Below are the code and all the weights of a small trained network. Each question names an input and a class and asks about switching units off, where a switched-off unit gives its printed mean instead of its output.

import numpy as np


def w(rows, s, z=0):
    codes = np.array(rows[::2]) - 128.0
    scale = np.full(codes.shape[1], s)
    scale[-1] = z or s
    return codes * scale


def f(y):
    return y / 2 * (1 + np.tanh(0.7978845608 * (y + 0.044715 * y**3)))


def log_softmax(a):
    a = a - a.max(-1, keepdims=True)
    return a - np.log(np.exp(a).sum(-1, keepdims=True))


def net(x, mask):
    res = np.array(x, float).reshape(1, 3) / 4 @ E
    y = f(res @ A[0][:, :-1].T + A[0][:, -1])
    res = res + np.where(mask, y, B[0][:, -1]) @ B[0][:, :-1]
    return log_softmax(res[-1] @ U[:, :-1].T + U[:, -1])


A, B = {}, {}
E = w([
[42,247,138,89,139,109,150,140],'x0',
[201,141,230,190,44,85,203,195],'x1',
[172,166,15,2,25,51,183,150],'x2',
],0.0093)
A[0] = w([
[173,161,147,126,89,118,160,140,50],'n0',
[100,143,206,182,126,120,135,146,139],'n1',
[108,111,152,178,184,145,118,126,117],'n2',
[49,189,159,140,183,140,121,120,134],'n3',
[108,107,167,185,155,140,78,121,197],'n4',
[63,124,89,73,138,118,117,136,201],'n5',
[93,248,122,60,90,107,162,144,201],'n6',
[182,127,85,80,89,123,129,130,252],'n7',
],0.019,0.0037)
B[0] = w([
[129,128,120,154,186,166,94,129,183],'n0',
[127,149,90,139,165,123,71,5,203],'n1',
[137,143,108,110,150,173,213,224,205],'n2',
[146,67,138,118,69,106,149,182,205],'n3',
[76,154,144,107,140,82,247,70,220],'n4',
[157,148,162,186,162,124,145,62,194],'n5',
[135,73,143,121,31,70,144,155,252],'n6',
[89,124,142,121,48,48,134,72,209],'n7',
],0.014,0.022)
U = w([
[114,109,127,100,79,76,166,151,222],'0',
[117,161,111,147,251,178,119,78,90],'1',
[156,150,113,116,168,212,48,200,1],'2',
[154,143,117,167,160,137,44,85,44],'3',
],0.014,0.0028)

Each question gives the input, the list of numbers given to net, and the class t.
The units are the neurons (one row each of A and B). Each row of codes is followed by its name. A weight is (code - 128) times the scale printed after its matrix; where a second scale follows, it is the last column's (A, B and U).
mask holds one flag per neuron, in row order. A switched-off neuron (its flag False) gives its mean, the last column of its row in B, instead of its output. The means were averaged over made-up inputs and are rounded, as every weight is.
A unit's drop is (log p(t) with every unit on - log p(t) with that unit switched off) / (log p(t) with every unit on - log p(t) with every unit switched off).
The circuit of an input: a set's keep is (log p(t) with only the set's units on - log p(t) with every unit switched off) / (log p(t) with every unit on - log p(t) with every unit switched off). Starting from all 8 units, units are removed one at a time, each time the one whose removal leaves the highest keep (on an exact tie, the one counted first), for as long as the keep stays at least 0.8.
circuit, biggest first: the units of the circuit, biggest drop first
most important unit: the unit with the biggest drop
top k neurons: the k neurons with the biggest drops, biggest first
drop of u: that unit's drop, to one decimal
input [4,6,-1], class 3: most important unit -> n1
input [-3,2,-1], class 1: top 2 neurons -> (n6, n3)
input [-3,-7,2], class 3: circuit, biggest first -> (n4, n6)
input [7,8,-4], class 3: top 3 neurons -> (n1, n0, n7)
input [0,1,-6], class 1: top 3 neurons -> (n6, n1, n7)
input [-5,-7,1], class 1: top 2 neurons -> (n6, n3)
input [-2,2,-7], class 1: top 2 neurons -> (n6, n1)
input [0,-4,1], class 3: top 3 neurons -> (n6, n4, n2)
input [-3,2,0], class 3: drop of n7 -> 0.1
input [-6,-3,-5], class 1: drop of n3 -> 0.4
input [-7,-7,3], class 3: drop of n4 -> 0.4
input [-2,4,1], class 3: drop of n6 -> 0.3
